Below are the code and all the weights of a small trained network. Each question names an input and a class and asks about switching units off, where a switched-off unit gives its printed mean instead of its output.

import numpy as np


def w(rows, s, z=0):
    codes = np.array(rows[::2]) - 128.0
    scale = np.full(codes.shape[1], s)
    scale[-1] = z or s
    return codes * scale


def norm(h):
    return h / np.sqrt((h * h).mean(-1, keepdims=True) + 1e-5)


def f(y):
    return y / 2 * (1 + np.tanh(0.7978845608 * (y + 0.044715 * y**3)))


def log_softmax(a):
    a = a - a.max(-1, keepdims=True)
    return a - np.log(np.exp(a).sum(-1, keepdims=True))


def net(x, mask):
    res = np.array(x, float).reshape(1, 8) / 4 @ E
    u = 0
    for l in range(4):
        y = f(norm(res) @ A[l][:, :-1].T + A[l][:, -1])
        res = res + np.where(mask[u : u + 7], y, B[l][:, -1]) @ B[l][:, :-1]
        u += 7
    return log_softmax(norm(res)[-1] @ U[:, :-1].T + U[:, -1])


A, B = {}, {}
E = w([
[134,129,126,127,128,123],'x0',
[131,127,129,124,123,122],'x1',
[71,108,4,122,141,84],'x2',
[128,24,140,212,152,131],'x3',
[130,127,128,124,122,124],'x4',
[128,130,128,131,132,130],'x5',
[150,48,156,65,201,162],'x6',
[121,130,129,133,134,135],'x7',
],0.011)
A[0] = w([
[119,253,111,3,154,136,254],'L0N0',
[107,164,47,65,184,153,116],'L0N1',
[47,88,65,169,77,56,77],'L0N2',
[135,147,141,107,160,175,96],'L0N3',
[131,138,195,190,77,95,107],'L0N4',
[164,118,170,75,95,217,98],'L0N5',
[112,110,104,57,206,150,138],'L0N6',
],0.0079,0.0056)
B[0] = w([
[99,127,181,111,130,105,254],'L0N0',
[87,57,143,126,9,94,160],'L0N1',
[126,143,99,164,218,127,168],'L0N2',
[180,147,129,123,123,107,133],'L0N3',
[165,156,96,144,91,215,163],'L0N4',
[134,127,136,148,181,116,164],'L0N5',
[158,67,129,86,97,83,170],'L0N6',
],0.014,0.0088)
A[1] = w([
[31,141,79,148,167,35,137],'L1N0',
[125,205,171,182,170,144,84],'L1N1',
[189,93,74,132,166,111,107],'L1N2',
[100,208,181,179,102,108,98],'L1N3',
[61,130,111,225,59,60,96],'L1N4',
[197,255,146,29,169,149,6],'L1N5',
[160,228,185,64,145,154,53],'L1N6',
],0.0088,0.0018)
B[1] = w([
[94,210,99,2,98,209,255],'L1N0',
[144,66,113,81,57,122,215],'L1N1',
[125,48,118,169,139,172,173],'L1N2',
[98,108,107,217,37,87,226],'L1N3',
[168,243,78,72,162,187,225],'L1N4',
[18,124,127,155,142,5,218],'L1N5',
[82,21,97,187,159,75,243],'L1N6',
],0.0079,0.0037)
A[2] = w([
[116,126,75,75,125,201,10],'L2N0',
[185,93,215,119,171,99,33],'L2N1',
[123,122,139,157,221,91,61],'L2N2',
[245,98,118,246,152,184,146],'L2N3',
[125,178,227,101,43,127,85],'L2N4',
[114,122,143,141,204,107,4],'L2N5',
[203,121,75,113,166,123,76],'L2N6',
],0.011,0.0039)
B[2] = w([
[144,137,194,180,113,117,143],'L2N0',
[133,255,89,81,226,129,196],'L2N1',
[46,162,100,37,77,120,149],'L2N2',
[208,191,119,90,49,146,255],'L2N3',
[160,161,33,206,180,190,205],'L2N4',
[67,169,103,41,96,133,131],'L2N5',
[118,103,78,208,155,150,135],'L2N6',
],0.0088,0.0078)
A[3] = w([
[218,134,206,154,131,188,98],'L3N0',
[121,151,229,165,158,83,255],'L3N1',
[141,121,56,51,142,108,15],'L3N2',
[149,146,181,253,48,93,118],'L3N3',
[175,160,73,234,157,166,86],'L3N4',
[90,111,43,254,129,127,114],'L3N5',
[90,42,101,197,180,116,101],'L3N6',
],0.013,0.0027)
B[3] = w([
[180,189,151,78,131,125,221],'L3N0',
[114,108,114,177,214,84,207],'L3N1',
[133,97,173,185,108,137,197],'L3N2',
[85,103,173,251,61,147,254],'L3N3',
[54,106,80,148,202,130,233],'L3N4',
[156,55,199,80,177,102,233],'L3N5',
[211,159,95,175,46,195,171],'L3N6',
],0.012,0.0069)
U = w([
[64,76,202,235,100,84,253],'0',
[98,137,192,92,249,40,101],'1',
[184,206,127,224,45,214,14],'2',
[242,168,185,50,170,179,169],'3',
[63,253,88,101,60,135,64],'4',
[86,34,162,33,54,62,168],'5',
[93,121,52,145,243,193,116],'6',
[205,32,83,147,68,207,111],'7',
],0.025,0.0024)

Each question gives the input, the list of numbers given to net, and the class t.
The units are the neurons (one row each of A and B). Each row of codes is followed by its name. A weight is (code - 128) times the scale printed after its matrix; where a second scale follows, it is the last column's (A, B and U).
mask holds one flag per neuron, layer by layer. A switched-off neuron (its flag False) gives its mean, the last column of its row in B, instead of its output. The means were averaged over made-up inputs and are rounded, as every weight is.
A unit's drop is (log p(t) with every unit on - log p(t) with that unit switched off) / (log p(t) with every unit on - log p(t) with every unit switched off).
The circuit of an input: a set's keep is (log p(t) with only the set's units on - log p(t) with every unit switched off) / (log p(t) with every unit on - log p(t) with every unit switched off). Starting from the 12 units with the biggest drops (on a tie, the unit counted first), units are removed one at a time, each time the one whose removal leaves the highest keep (on an exact tie, the one counted first), for as long as the keep stays at least 0.8.
units of the circuit, in order: the units of the circuit, biggest drop first
top k neurons: the k neurons with the biggest drops, biggest first
top k neurons in layer l: the k neurons of layer l with the biggest drops, biggest first
drop when u is switched off: that unit's drop, to one decimal
input [-3,-7,3,1,-2,-7,-1,-5], class 6: units of the circuit, in order => (L0N2)
input [3,-5,2,0,-8,-3,-4,-5], class 4: top 2 neurons => (L1N0, L2N4)
input [-3,2,3,1,-4,-5,-3,4], class 6: top 2 neurons => (L0N2, L0N0)
input [-3,7,3,0,-4,2,6,-6], class 5: top 2 neurons => (L2N4, L0N1)
input [7,2,-6,2,5,7,1,-8], class 3: top 2 neurons => (L2N1, L2N3)
input [2,-3,1,3,2,2,8,1], class 7: top 3 neurons => (L0N0, L0N6, L0N4)
input [-4,-3,0,-3,4,7,7,2], class 1: top 2 neurons => (L2N1, L2N3)
input [5,8,0,-3,1,-6,0,3], class 0: top 3 neurons in layer 0 => (L0N0, L0N2, L0N1)
input [0,-4,0,6,-3,2,2,-7], class 3: top 2 neurons => (L2N3, L1N5)
input [6,-8,0,8,0,4,1,-6], class 3: top 3 neurons => (L1N3, L2N3, L3N3)
input [-6,4,1,0,-6,-3,7,8], class 5: top 2 neurons => (L2N4, L0N6)
input [3,3,0,-3,-7,-3,-8,5], class 0: top 2 neurons => (L1N3, L2N3)
input [-6,-8,0,-5,8,1,1,-1], class 1: top 3 neurons => (L0N0, L0N4, L3N3)
input [5,5,7,8,5,1,8,3], class 7: units of the circuit, in order => (L3N6)
input [-4,-2,-8,0,5,-6,-7,4], class 0: top 3 neurons in layer 1 => (L1N3, L1N5, L1N6)
input [1,8,1,2,5,-5,4,0], class 7: drop when L0N0 is switched off => 3.8
input [-7,1,-2,2,-6,6,-2,-5], class 2: drop when L0N5 is switched off => 0.0
input [6,7,6,4,0,-2,3,-8], class 7: drop when L3N6 is switched off => 0.4
